Below are the code and all the weights of a small trained network. Each question names an input and a class and asks about switching units off, where a switched-off unit gives its printed mean instead of its output.

import numpy as np


def w(rows, s, z=0):
    codes = np.array(rows[::2]) - 128.0
    scale = np.full(codes.shape[1], s)
    scale[-1] = z or s
    return codes * scale


def f(y):
    return np.maximum(y, 0)


def log_softmax(a):
    a = a - a.max(-1, keepdims=True)
    return a - np.log(np.exp(a).sum(-1, keepdims=True))


def net(x, mask):
    res = np.array(x, float).reshape(1, 6) / 4 @ E
    y = f(res @ A[0][:, :-1].T + A[0][:, -1])
    res = res + np.where(mask, y, B[0][:, -1]) @ B[0][:, :-1]
    return log_softmax(res[-1] @ U[:, :-1].T + U[:, -1])


A, B = {}, {}
E = w([
[128,127,128,128,125],'x0',
[7,151,156,115,115],'x1',
[127,126,128,128,128],'x2',
[106,173,49,173,126],'x3',
[118,101,68,60,118],'x4',
[125,121,127,130,128],'x5',
],0.016)
A[0] = w([
[121,146,214,204,123,140],'neuron 1',
[125,161,205,176,129,223],'neuron 2',
[39,171,150,138,122,43],'neuron 3',
[30,148,148,153,114,174],'neuron 4',
[98,117,133,32,190,120],'neuron 5',
[76,135,108,32,61,105],'neuron 6',
[108,136,238,201,154,17],'neuron 7',
[178,105,221,95,166,42],'neuron 8',
[129,100,31,50,156,37],'neuron 9',
[116,88,167,94,94,137],'neuron 10',
[77,168,71,163,129,93],'neuron 11',
[121,136,187,187,152,161],'neuron 12',
[93,77,167,20,113,121],'neuron 13',
[199,89,113,100,132,60],'neuron 14',
[211,110,91,187,144,197],'neuron 15',
[141,128,62,73,101,157],'neuron 16',
[124,114,128,144,89,136],'neuron 17',
[124,55,19,79,105,194],'neuron 18',
[105,86,178,20,124,125],'neuron 19',
[138,164,51,255,158,183],'neuron 20',
[64,143,149,103,116,130],'neuron 21',
[101,183,20,144,139,83],'neuron 22',
[185,82,117,93,157,44],'neuron 23',
[165,82,202,121,148,47],'neuron 24',
[160,113,128,204,129,143],'neuron 25',
[81,147,147,82,106,136],'neuron 26',
[159,152,122,215,176,149],'neuron 27',
[120,73,129,95,124,149],'neuron 28',
[220,82,107,93,136,54],'neuron 29',
[172,82,233,94,133,254],'neuron 30',
[152,139,191,115,100,140],'neuron 31',
[192,107,107,124,134,147],'neuron 32',
[147,144,112,216,145,142],'neuron 33',
[144,132,107,205,160,136],'neuron 34',
[214,91,87,99,165,171],'neuron 35',
[89,125,146,41,147,124],'neuron 36',
[159,87,213,93,89,142],'neuron 37',
[199,95,107,109,183,211],'neuron 38',
[110,163,72,148,104,144],'neuron 39',
],0.0095,0.0086)
B[0] = w([
[56,113,177,60,146,194],'neuron 1',
[126,45,176,132,63,215],'neuron 2',
[44,4,225,61,71,182],'neuron 3',
[121,156,82,114,171,228],'neuron 4',
[203,160,95,170,117,183],'neuron 5',
[177,164,92,158,139,201],'neuron 6',
[107,195,49,26,254,172],'neuron 7',
[110,88,181,139,51,175],'neuron 8',
[61,6,232,72,66,178],'neuron 9',
[163,171,84,172,126,176],'neuron 10',
[61,93,161,25,152,180],'neuron 11',
[65,87,185,46,116,184],'neuron 12',
[169,167,101,178,119,211],'neuron 13',
[113,161,111,54,184,167],'neuron 14',
[159,132,116,178,52,223],'neuron 15',
[112,122,123,70,191,192],'neuron 16',
[141,126,137,133,136,135],'neuron 17',
[120,149,114,109,170,234],'neuron 18',
[189,170,89,198,119,209],'neuron 19',
[159,154,121,188,77,229],'neuron 20',
[151,166,74,119,150,191],'neuron 21',
[56,123,164,39,149,195],'neuron 22',
[107,174,75,81,204,158],'neuron 23',
[116,98,165,112,6,165],'neuron 24',
[180,158,98,190,111,172],'neuron 25',
[166,160,88,170,141,185],'neuron 26',
[154,159,105,197,60,185],'neuron 27',
[157,134,90,162,96,169],'neuron 28',
[92,164,111,34,217,181],'neuron 29',
[98,179,53,90,246,255],'neuron 30',
[102,93,125,105,146,169],'neuron 31',
[79,99,183,64,130,184],'neuron 32',
[167,154,115,158,96,177],'neuron 33',
[149,154,110,152,101,170],'neuron 34',
[58,102,186,105,101,216],'neuron 35',
[169,162,107,194,107,188],'neuron 36',
[57,79,152,16,138,200],'neuron 37',
[108,50,189,120,78,217],'neuron 38',
[79,94,176,104,97,182],'neuron 39',
],0.0075,0.013)
U = w([
[85,70,204,112,44,240],'0',
[94,179,116,92,249,9],'1',
[254,220,91,241,96,253],'2',
],0.014,0.0006)

Each question gives the input, the list of numbers given to net, and the class t.
The units are the neurons (one row each of A and B). Each row of codes is followed by its name. A weight is (code - 128) times the scale printed after its matrix; where a second scale follows, it is the last column's (A, B and U).
mask holds one flag per neuron, in row order. A switched-off neuron (its flag False) gives its mean, the last column of its row in B, instead of its output. The means were averaged over made-up inputs and are rounded, as every weight is.
A unit's drop is (log p(t) with every unit on - log p(t) with that unit switched off) / (log p(t) with every unit on - log p(t) with every unit switched off).
The circuit of an input: a set's keep is (log p(t) with only the set's units on - log p(t) with every unit switched off) / (log p(t) with every unit on - log p(t) with every unit switched off). Starting from the 12 units with the biggest drops (on a tie, the unit counted first), units are removed one at a time, each time the one whose removal leaves the highest keep (on an exact tie, the one counted first), for as long as the keep stays at least 0.8.
units of the circuit, in order: the units of the circuit, biggest drop first
unit that matters most: the unit with the biggest drop
top k neurons: the k neurons with the biggest drops, biggest first
drop when u is switched off: that unit's drop, to one decimal
input [-5,2,-6,-5,-1,7], class 1: unit that matters most => neuron 30
input [6,-3,8,3,0,-1], class 2: units of the circuit, in order => [neuron 37; neuron 20]
input [1,-5,-3,-8,1,1], class 1: top 2 neurons => [neuron 30; neuron 29]
input [4,0,8,3,2,1], class 0: top 3 neurons => [neuron 30; neuron 7; neuron 29]
input [-3,-7,1,1,5,3], class 0: top 3 neurons => [neuron 38; neuron 9; neuron 35]
input [8,-5,-3,0,-8,-7], class 0: top 4 neurons => [neuron 12; neuron 1; neuron 2; neuron 19]
input [1,-3,3,3,5,5], class 0: top 2 neurons => [neuron 30; neuron 9]
input [4,-6,-7,0,0,-3], class 0: top 4 neurons => [neuron 38; neuron 35; neuron 15; neuron 7]
input [7,2,-8,-8,-4,-3], class 1: top 2 neurons => [neuron 30; neuron 7]
input [7,3,8,-8,-1,0], class 1: top 2 neurons => [neuron 30; neuron 37]
input [-2,-2,4,1,-6,-1], class 2: top 2 neurons => [neuron 3; neuron 9]
input [-5,3,2,6,0,4], class 0: top 2 neurons => [neuron 30; neuron 7]
input [-8,-4,-2,4,8,3], class 0: drop when neuron 9 is switched off => 1.2
input [2,2,6,4,-2,3], class 0: units of the circuit, in order => [neuron 30]
input [-7,4,-1,-4,0,-7], class 1: drop when neuron 15 is switched off => 0.3
input [-7,-5,8,5,6,0], class 0: drop when neuron 9 is switched off => 0.1
